Below are the code and all the weights of a small trained network. Each question names an input and a target symbol and asks about switching units off, where a switched-off unit gives its printed mean instead of its output.

import numpy as np


def w(rows, s, z=0):
    codes = np.array(rows[::2]) - 128.0
    scale = np.full(codes.shape[1], s)
    scale[-1] = z or s
    return codes * scale


def norm(h):
    return h / np.sqrt((h * h).mean(-1, keepdims=True) + 1e-5)


def f(y):
    return y / 2 * (1 + np.tanh(0.7978845608 * (y + 0.044715 * y**3)))


def softmax(a):
    e = np.exp(a - a.max(-1, keepdims=True))
    return e / e.sum(-1, keepdims=True)


def log_softmax(a):
    a = a - a.max(-1, keepdims=True)
    return a - np.log(np.exp(a).sum(-1, keepdims=True))


def net(x, mask):
    ids = ['αβγδεζηθστφψω'.index(c) for c in x.split()]
    T = len(ids)
    res = E[ids] + P[:T]
    u = 0
    for l in range(2):
        q, k, v = (norm(res) @ M[l].T for M in (Q, K, V))
        z = softmax(np.where(np.tri(T) > 0, q @ k.T / 2**0.5, -1e9)) @ v
        res = res + np.where(mask[u], z, O[l][:, -1]) @ O[l][:, :-1]
        u += 1
        y = f(norm(res) @ A[l][:, :-1].T + A[l][:, -1])
        res = res + np.where(mask[u : u + 4], y, B[l][:, -1]) @ B[l][:, :-1]
        u += 4
    return log_softmax(norm(res)[-1] @ U[:, :-1].T + U[:, -1])


Q, K, V, O, A, B = {}, {}, {}, {}, {}, {}
E = w([
[138,117,2],'α',
[97,86,93],'β',
[167,111,135],'γ',
[122,98,233],'δ',
[143,142,159],'ε',
[139,145,155],'ζ',
[145,141,159],'η',
[141,63,94],'θ',
[139,193,123],'σ',
[161,128,153],'τ',
[139,146,155],'φ',
[149,142,147],'ψ',
[75,125,107],'ω',
],0.033)
P = w([
[89,2,39],'0',
[117,30,81],'1',
[131,78,74],'2',
[121,87,67],'3',
[126,113,59],'4',
[121,116,46],'5',
[120,124,37],'6',
[121,125,30],'7',
[116,141,27],'8',
[116,150,15],'9',
[119,145,17],'10',
[117,149,9],'11',
[123,144,13],'12',
[128,148,20],'13',
],0.0031)
Q[0] = w([
[2,26,154],'0.h1',
[47,138,74],'0.h1',
],0.015)
K[0] = w([
[252,130,174],'0.h1',
[184,117,119],'0.h1',
],0.012)
V[0] = w([
[55,121,133],'0.h1',
[170,77,1],'0.h1',
],0.0061)
O[0] = w([
[3,211,37,104],'0.h1',
[234,132,54,249],'0.h1',
],0.0056,0.0011)
A[0] = w([
[51,200,177,77],'0.n1',
[167,230,160,3],'0.n2',
[2,37,5,238],'0.n3',
[247,215,170,4],'0.n4',
],0.0086,0.0035)
B[0] = w([
[216,149,194,148],'0.n1',
[185,93,148,200],'0.n2',
[128,164,2,212],'0.n3',
[143,85,89,255],'0.n4',
],0.013,0.0058)
Q[1] = w([
[162,162,104],'1.h1',
[7,144,180],'1.h1',
],0.018)
K[1] = w([
[81,86,2],'1.h1',
[88,70,224],'1.h1',
],0.016)
V[1] = w([
[83,95,142],'1.h1',
[72,1,21],'1.h1',
],0.0071)
O[1] = w([
[2,120,241,84],'1.h1',
[60,33,167,253],'1.h1',
],0.0074,0.0045)
A[1] = w([
[8,184,177,250],'1.n1',
[119,187,183,95],'1.n2',
[91,112,26,73],'1.n3',
[117,43,104,246],'1.n4',
],0.016,0.0022)
B[1] = w([
[194,70,55,135],'1.n1',
[63,130,175,144],'1.n2',
[137,116,251,220],'1.n3',
[79,175,122,255],'1.n4',
],0.013,0.007)
U = w([
[136,137,4,14],'α',
[69,151,67,140],'β',
[187,81,152,2],'γ',
[160,83,194,175],'δ',
[134,141,210,85],'ε',
[114,160,183,114],'ζ',
[117,150,156,128],'η',
[108,45,122,174],'θ',
[217,191,58,179],'σ',
[202,79,182,7],'τ',
[159,135,171,61],'φ',
[110,230,136,141],'ψ',
[101,118,129,153],'ω',
],0.019,0.0074)

Each question gives the input, a string of symbols that net reads in full, and the target symbol t.
The units are the heads (2 rows each of Q, K, V and O) and the neurons (one row each of A and B). Each row of codes is followed by its name. A weight is (code - 128) times the scale printed after its matrix; where a second scale follows, it is the last column's (O, A, B and U).
mask holds one flag per unit, layer by layer, with each layer's heads first. A switched-off unit (its flag False) gives its mean, the last column of its rows in O or B, instead of its output. The means were averaged over made-up inputs and are rounded, as every weight is.
A unit's drop is (log p(t) with every unit on - log p(t) with that unit switched off) / (log p(t) with every unit on - log p(t) with every unit switched off).
The circuit of an input: a set's keep is (log p(t) with only the set's units on - log p(t) with every unit switched off) / (log p(t) with every unit on - log p(t) with every unit switched off). Starting from all 10 units, units are removed one at a time, each time the one whose removal leaves the highest keep (on an exact tie, the one counted first), for as long as the keep stays at least 0.8.
units of the circuit, in order: the units of the circuit, biggest drop first
unit that matters most: the unit with the biggest drop
k most important neurons: the k neurons with the biggest drops, biggest first
top k neurons in layer l: the k neurons of layer l with the biggest drops, biggest first
drop of u: that unit's drop, to one decimal
input β γ σ η ψ δ δ ψ ε τ σ ε ε τ, target σ: unit that matters most => 0.h1
input σ ε ζ τ σ θ ε β γ ψ ψ, target β: 4 most important neurons => [0.n3, 1.n4, 1.n3, 0.n1]
input φ η δ θ η ε ζ σ η, target σ: 2 most important neurons => [1.n3, 0.n4]
input ε ε α ε δ δ σ η σ η ζ, target σ: top 2 neurons in layer 1 => [1.n3, 1.n4]
input ε φ ε η ε θ σ ψ ζ φ, target σ: 2 most important neurons => [1.n3, 0.n4]
input ε σ β η σ τ β θ ε ε η ψ, target θ: top 3 neurons in layer 0 => [0.n3, 0.n4, 0.n1]
input ζ γ θ η, target θ: units of the circuit, in order => [1.h1, 0.n3, 1.n3, 0.n4]
input ζ σ α γ τ ε τ β β δ α ζ, target α: 4 most important neurons => [1.n3, 0.n3, 0.n2, 1.n4]
input ε σ τ η β σ η α ε, target α: 2 most important neurons => [1.n3, 0.n3]
input β ζ ε δ τ θ η ψ, target θ: units of the circuit, in order => [1.h1, 0.n3, 1.n3]
input ε θ θ ψ ζ, target θ: 4 most important neurons => [0.n3, 1.n3, 0.n4, 0.n2]
input θ τ φ, target θ: 3 most important neurons => [0.n3, 1.n3, 0.n4]
input σ σ σ σ ω η η φ ζ ψ, target α: 3 most important neurons => [1.n3, 0.n3, 0.n2]
input ψ ε ω ε σ φ ε θ ζ ψ, target β: top 3 neurons in layer 1 => [1.n3, 1.n4, 1.n1]
input ε ψ α η σ ε ψ η, target σ: 2 most important neurons => [1.n3, 1.n4]
input σ ζ ε φ, target σ: unit that matters most => 1.h1
input η δ η ψ ω σ ψ ε ψ, target α: units of the circuit, in order => [1.n3, 0.n3, 0.n4, 1.n4]
input σ θ σ σ σ θ ζ β θ τ ε θ ζ, target θ: 4 most important neurons => [0.n3, 0.n4, 0.n2, 1.n3]
input σ ε θ ε, target θ: top 3 neurons in layer 0 => [0.n3, 0.n4, 0.n1]
input σ ε ε θ θ τ ζ ζ φ ε, target θ: units of the circuit, in order => [0.n3, 1.h1, 1.n3, 0.n4]
input φ φ σ ε φ δ η ε ε α σ σ ε, target σ: 2 most important neurons => [1.n3, 1.n4]
input σ σ θ ε η, target θ: top 3 neurons in layer 1 => [1.n3, 1.n4, 1.n2]
input ζ σ γ, target σ: most important neuron => [1.n3]
input ζ ω ε φ σ η β θ ζ σ τ, target θ: drop of 0.n3 => 1.3
input γ σ ε ζ, target σ: drop of 1.h1 => 1.1
input θ σ σ σ ψ σ θ τ ε σ ψ σ γ, target σ: drop of 1.n3 => 0.9
input σ γ σ σ ψ, target σ: drop of 1.h1 => 0.5
